Below is a small trained network, with its code and all its weights. Each question gives an input and a class and asks what happens when units are switched off, that is, made to give their printed mean instead of their output.

import numpy as np


def w(rows, s, z=0):
    codes = np.array(rows[::2]) - 128.0
    scale = np.full(codes.shape[1], s)
    scale[-1] = z or s
    return codes * scale


def f(y):
    return np.maximum(y, 0)


def log_softmax(a):
    a = a - a.max(-1, keepdims=True)
    return a - np.log(np.exp(a).sum(-1, keepdims=True))


def net(x, mask):
    res = np.array(x, float).reshape(1, 6) / 4 @ E
    y = f(res @ A[0][:, :-1].T + A[0][:, -1])
    res = res + np.where(mask, y, B[0][:, -1]) @ B[0][:, :-1]
    return log_softmax(res[-1] @ U[:, :-1].T + U[:, -1])


A, B = {}, {}
E = w([
[59,156,152,126,59,210],'x0',
[237,111,136,136,145,249],'x1',
[82,102,143,3,219,158],'x2',
[131,131,133,128,132,123],'x3',
[76,176,102,238,234,162],'x4',
[166,243,72,58,125,124],'x5',
],0.0081)
A[0] = w([
[154,148,85,168,77,107,48],'N1',
[159,149,120,186,69,110,41],'N2',
[69,132,133,106,108,18,48],'N3',
[138,24,190,153,113,133,148],'N4',
[110,121,126,62,180,167,14],'N5',
[173,131,127,178,93,124,63],'N6',
[133,130,199,99,59,129,81],'N7',
[168,34,95,153,199,43,116],'N8',
[83,170,118,197,196,178,62],'N9',
[106,106,109,79,169,155,37],'N10',
[77,105,169,69,204,137,67],'N11',
[113,14,175,174,140,144,54],'N12',
[117,235,45,101,121,170,155],'N13',
[128,128,87,154,104,115,39],'N14',
[69,79,159,147,97,181,159],'N15',
[172,148,121,223,72,89,112],'N16',
[50,134,133,93,85,222,64],'N17',
[106,142,85,158,166,152,11],'N18',
[146,64,146,49,54,114,61],'N19',
[29,120,123,139,123,1,69],'N20',
[68,72,196,208,159,134,155],'N21',
[130,142,128,152,168,122,85],'N22',
[167,103,128,116,141,195,89],'N23',
[104,93,151,70,63,90,68],'N24',
[76,169,92,193,230,123,27],'N25',
[88,34,174,161,132,124,19],'N26',
[130,101,126,112,156,114,88],'N27',
[62,156,159,123,97,114,102],'N28',
[241,101,148,160,159,190,51],'N29',
[134,162,138,193,66,136,36],'N30',
[165,99,142,88,66,97,75],'N31',
[168,127,166,80,85,109,63],'N32',
[153,132,85,177,92,105,17],'N33',
[162,104,150,94,94,103,2],'N34',
[67,210,187,176,167,168,53],'N35',
[225,111,107,121,221,23,38],'N36',
[229,95,153,118,115,208,25],'N37',
],0.009,0.0064)
B[0] = w([
[110,124,157,94,170,110,165],'N1',
[110,107,178,102,178,98,176],'N2',
[87,178,110,181,184,214,202],'N3',
[151,174,99,87,138,104,230],'N4',
[60,118,195,114,191,78,169],'N5',
[79,111,168,113,154,117,167],'N6',
[144,81,95,129,121,123,175],'N7',
[149,140,158,125,12,150,219],'N8',
[143,56,83,159,135,109,226],'N9',
[100,122,178,112,168,100,159],'N10',
[83,98,206,119,160,92,204],'N11',
[134,182,86,85,170,93,204],'N12',
[171,165,104,58,97,72,247],'N13',
[87,114,146,142,158,124,136],'N14',
[156,154,121,70,58,117,213],'N15',
[98,116,189,102,175,87,235],'N16',
[122,101,175,137,51,138,186],'N17',
[143,98,93,154,135,110,149],'N18',
[137,78,89,168,159,117,208],'N19',
[91,171,111,183,159,197,243],'N20',
[159,159,113,79,101,104,254],'N21',
[155,108,117,144,124,126,153],'N22',
[91,157,126,170,136,163,178],'N23',
[146,111,98,158,137,139,190],'N24',
[159,68,71,165,133,117,225],'N25',
[136,179,92,70,178,110,179],'N26',
[136,123,157,131,114,123,146],'N27',
[126,144,136,158,100,165,178],'N28',
[88,165,119,159,144,172,206],'N29',
[89,94,179,107,143,110,179],'N30',
[148,94,88,145,163,120,186],'N31',
[165,96,71,162,181,108,171],'N32',
[92,113,165,126,162,110,152],'N33',
[161,87,83,153,116,112,146],'N34',
[168,85,87,149,95,124,205],'N35',
[136,126,167,127,2,159,197],'N36',
[63,176,99,194,173,180,198],'N37',
],0.0095,0.0074)
U = w([
[162,14,48,168,153,120,87],'0',
[76,216,118,188,169,232,74],'1',
[86,87,245,98,192,78,96],'2',
[144,144,131,118,103,136,249],'3',
[169,231,76,59,128,84,64],'4',
[134,109,175,134,2,162,162],'5',
],0.011,0.016)

Each question gives the input, the list of numbers given to net, and the class t.
The units are the neurons (one row each of A and B). Each row of codes is followed by its name. A weight is (code - 128) times the scale printed after its matrix; where a second scale follows, it is the last column's (A, B and U).
mask holds one flag per neuron, in row order. A switched-off neuron (its flag False) gives its mean, the last column of its row in B, instead of its output. The means were averaged over made-up inputs and are rounded, as every weight is.
A unit's drop is (log p(t) with every unit on - log p(t) with that unit switched off) / (log p(t) with every unit on - log p(t) with every unit switched off).
The circuit of an input: a set's keep is (log p(t) with only the set's units on - log p(t) with every unit switched off) / (log p(t) with every unit on - log p(t) with every unit switched off). Starting from the 12 units with the biggest drops (on a tie, the unit counted first), units are removed one at a time, each time the one whose removal leaves the highest keep (on an exact tie, the one counted first), for as long as the keep stays at least 0.8.
units of the circuit, in order: the units of the circuit, biggest drop first
most important unit: the unit with the biggest drop
top k neurons: the k neurons with the biggest drops, biggest first
drop when u is switched off: that unit's drop, to one decimal
input [-3,6,-3,6,-3,-3], class 1: units of the circuit, in order	[N37 N29]
input [1,-7,2,0,-2,6], class 1: most important unit	N3
input [8,7,-1,7,-8,1], class 0: units of the circuit, in order	[N19 N32]
input [8,6,8,7,2,-2], class 2: top 2 neurons	[N5 N11]
input [-2,8,6,-6,8,4], class 0: top 2 neurons	[N9 N25]
input [3,-7,-3,4,-6,-1], class 1: top 2 neurons	[N3 N20]
input [-8,-5,1,1,6,1], class 5: units of the circuit, in order	[N36 N8]
input [3,0,-8,-3,-7,1], class 2: units of the circuit, in order	[N16 N2 N1]
input [-6,-8,3,-2,-8,-3], class 0: top 2 neurons	[N19 N31]
input [8,4,-2,2,2,-3], class 5: top 2 neurons	[N17 N15]
input [-7,-3,-5,-4,4,5], class 5: top 2 neurons	[N36 N8]
input [4,-3,4,-1,6,-5], class 0: top 3 neurons	[N9 N25 N35]
input [-1,6,8,-6,7,4], class 2: top 3 neurons	[N5 N11 N10]
input [4,3,8,-7,2,6], class 2: most important unit	N5
input [-7,-6,1,0,2,1], class 5: top 3 neurons	[N36 N8 N37]
input [-3,7,4,3,-1,-5], class 1: top 2 neurons	[N37 N29]
input [-2,-7,6,4,8,-8], class 0: top 3 neurons	[N25 N9 N35]
input [7,-2,-7,1,2,-6], class 2: top 2 neurons	[N16 N30]
input [-8,-3,0,-6,5,-5], class 5: top 2 neurons	[N8 N36]
input [-1,-6,5,-5,8,2], class 0: units of the circuit, in order	[N25]
input [2,1,2,7,-7,-6], class 0: drop when N19 is switched off	0.4
input [-3,0,-7,-6,0,6], class 2: drop when N36 is switched off	0.0
input [8,5,6,-6,5,4], class 5: drop when N35 is switched off	0.1
input [-6,-4,6,7,-5,-8], class 4: drop when N4 is switched off	0.3
